Here is a tiny trained network, its code and every weight. The questions are about switching its units off for an input and a class, where a switched-off unit gives its printed mean instead of its output.

import numpy as np


def w(rows, s, z=0):
    codes = np.array(rows[::2]) - 128.0
    scale = np.full(codes.shape[1], s)
    scale[-1] = z or s
    return codes * scale


def f(y):
    return np.maximum(y, 0)


def log_softmax(a):
    a = a - a.max(-1, keepdims=True)
    return a - np.log(np.exp(a).sum(-1, keepdims=True))


def net(x, mask):
    res = np.array(x, float).reshape(1, 2) / 4 @ E
    y = f(res @ A[0][:, :-1].T + A[0][:, -1])
    res = res + np.where(mask, y, B[0][:, -1]) @ B[0][:, :-1]
    return log_softmax(res[-1] @ U[:, :-1].T + U[:, -1])


A, B = {}, {}
E = w([
[204,102,128,116,251,214,155,247,225],'x0',
[158,62,46,240,85,111,60,167,96],'x1',
],0.011)
A[0] = w([
[171,48,90,198,114,118,25,151,118,113],'neuron 0',
[122,119,87,108,131,203,94,105,119,248],'neuron 1',
[98,112,170,63,139,180,192,88,105,85],'neuron 2',
[201,75,105,115,214,166,178,126,224,70],'neuron 3',
[71,210,224,52,178,163,185,90,141,99],'neuron 4',
[222,107,146,111,190,219,106,206,149,86],'neuron 5',
[133,131,172,128,137,123,87,173,97,232],'neuron 6',
[166,138,97,125,156,162,136,254,192,105],'neuron 7',
[42,185,142,75,5,128,85,25,43,65],'neuron 8',
[90,110,91,143,100,81,78,55,85,84],'neuron 9',
[142,28,35,211,98,168,86,170,85,118],'neuron 10',
[86,159,198,51,147,164,136,100,138,73],'neuron 11',
[132,81,105,138,216,180,135,142,217,122],'neuron 12',
[150,39,24,197,123,109,39,194,101,77],'neuron 13',
[158,190,184,24,173,105,174,105,122,113],'neuron 14',
],0.0072,0.013)
B[0] = w([
[146,95,157,87,157,177,169,108,122,210],'neuron 0',
[200,209,62,110,1,110,111,94,212,248],'neuron 1',
[118,135,126,144,142,157,156,119,124,164],'neuron 2',
[96,118,150,155,167,120,86,136,77,202],'neuron 3',
[161,79,157,100,159,184,177,99,94,217],'neuron 4',
[84,109,124,174,164,83,95,146,92,216],'neuron 5',
[168,176,71,106,66,116,116,119,197,232],'neuron 6',
[92,128,137,169,135,93,91,155,98,213],'neuron 7',
[67,112,118,182,184,97,83,183,112,245],'neuron 8',
[103,115,152,149,182,103,110,162,65,196],'neuron 9',
[152,101,153,85,142,170,174,85,101,226],'neuron 10',
[95,90,142,118,164,163,184,118,109,171],'neuron 11',
[92,142,115,145,143,79,103,154,128,211],'neuron 12',
[107,86,186,100,180,179,217,107,70,213],'neuron 13',
[148,90,137,121,131,183,171,99,119,200],'neuron 14',
],0.012,0.013)
U = w([
[155,79,149,100,145,235,231,118,124,74],'0',
[41,108,134,177,159,18,7,155,112,46],'1',
[243,188,101,105,17,90,92,124,236,255],'2',
],0.011,0.0055)

Each question gives the input, the list of numbers given to net, and the class t.
The units are the neurons (one row each of A and B). Each row of codes is followed by its name. A weight is (code - 128) times the scale printed after its matrix; where a second scale follows, it is the last column's (A, B and U).
mask holds one flag per neuron, in row order. A switched-off neuron (its flag False) gives its mean, the last column of its row in B, instead of its output. The means were averaged over made-up inputs and are rounded, as every weight is.
A unit's drop is (log p(t) with every unit on - log p(t) with that unit switched off) / (log p(t) with every unit on - log p(t) with every unit switched off).
most important unit: the unit with the biggest drop
top k neurons: the k neurons with the biggest drops, biggest first
drop when u is switched off: that unit's drop, to one decimal
input [-3,2], class 2: most important unit -> neuron 5
input [4,3], class 1: top 3 neurons -> neuron 5; neuron 7; neuron 4
input [3,-1], class 2: top 2 neurons -> neuron 8; neuron 9
input [-1,4], class 0: top 4 neurons -> neuron 13; neuron 10; neuron 0; neuron 12
input [3,3], class 2: top 2 neurons -> neuron 8; neuron 4
input [-5,5], class 0: top 4 neurons -> neuron 10; neuron 13; neuron 0; neuron 5
input [4,1], class 1: top 2 neurons -> neuron 5; neuron 7
input [8,-7], class 1: top 4 neurons -> neuron 5; neuron 12; neuron 7; neuron 3
input [-4,4], class 0: top 4 neurons -> neuron 5; neuron 7; neuron 12; neuron 10
input [5,-4], class 1: drop when neuron 3 is switched off -> 0.1
input [-3,1], class 2: drop when neuron 5 is switched off -> 0.2
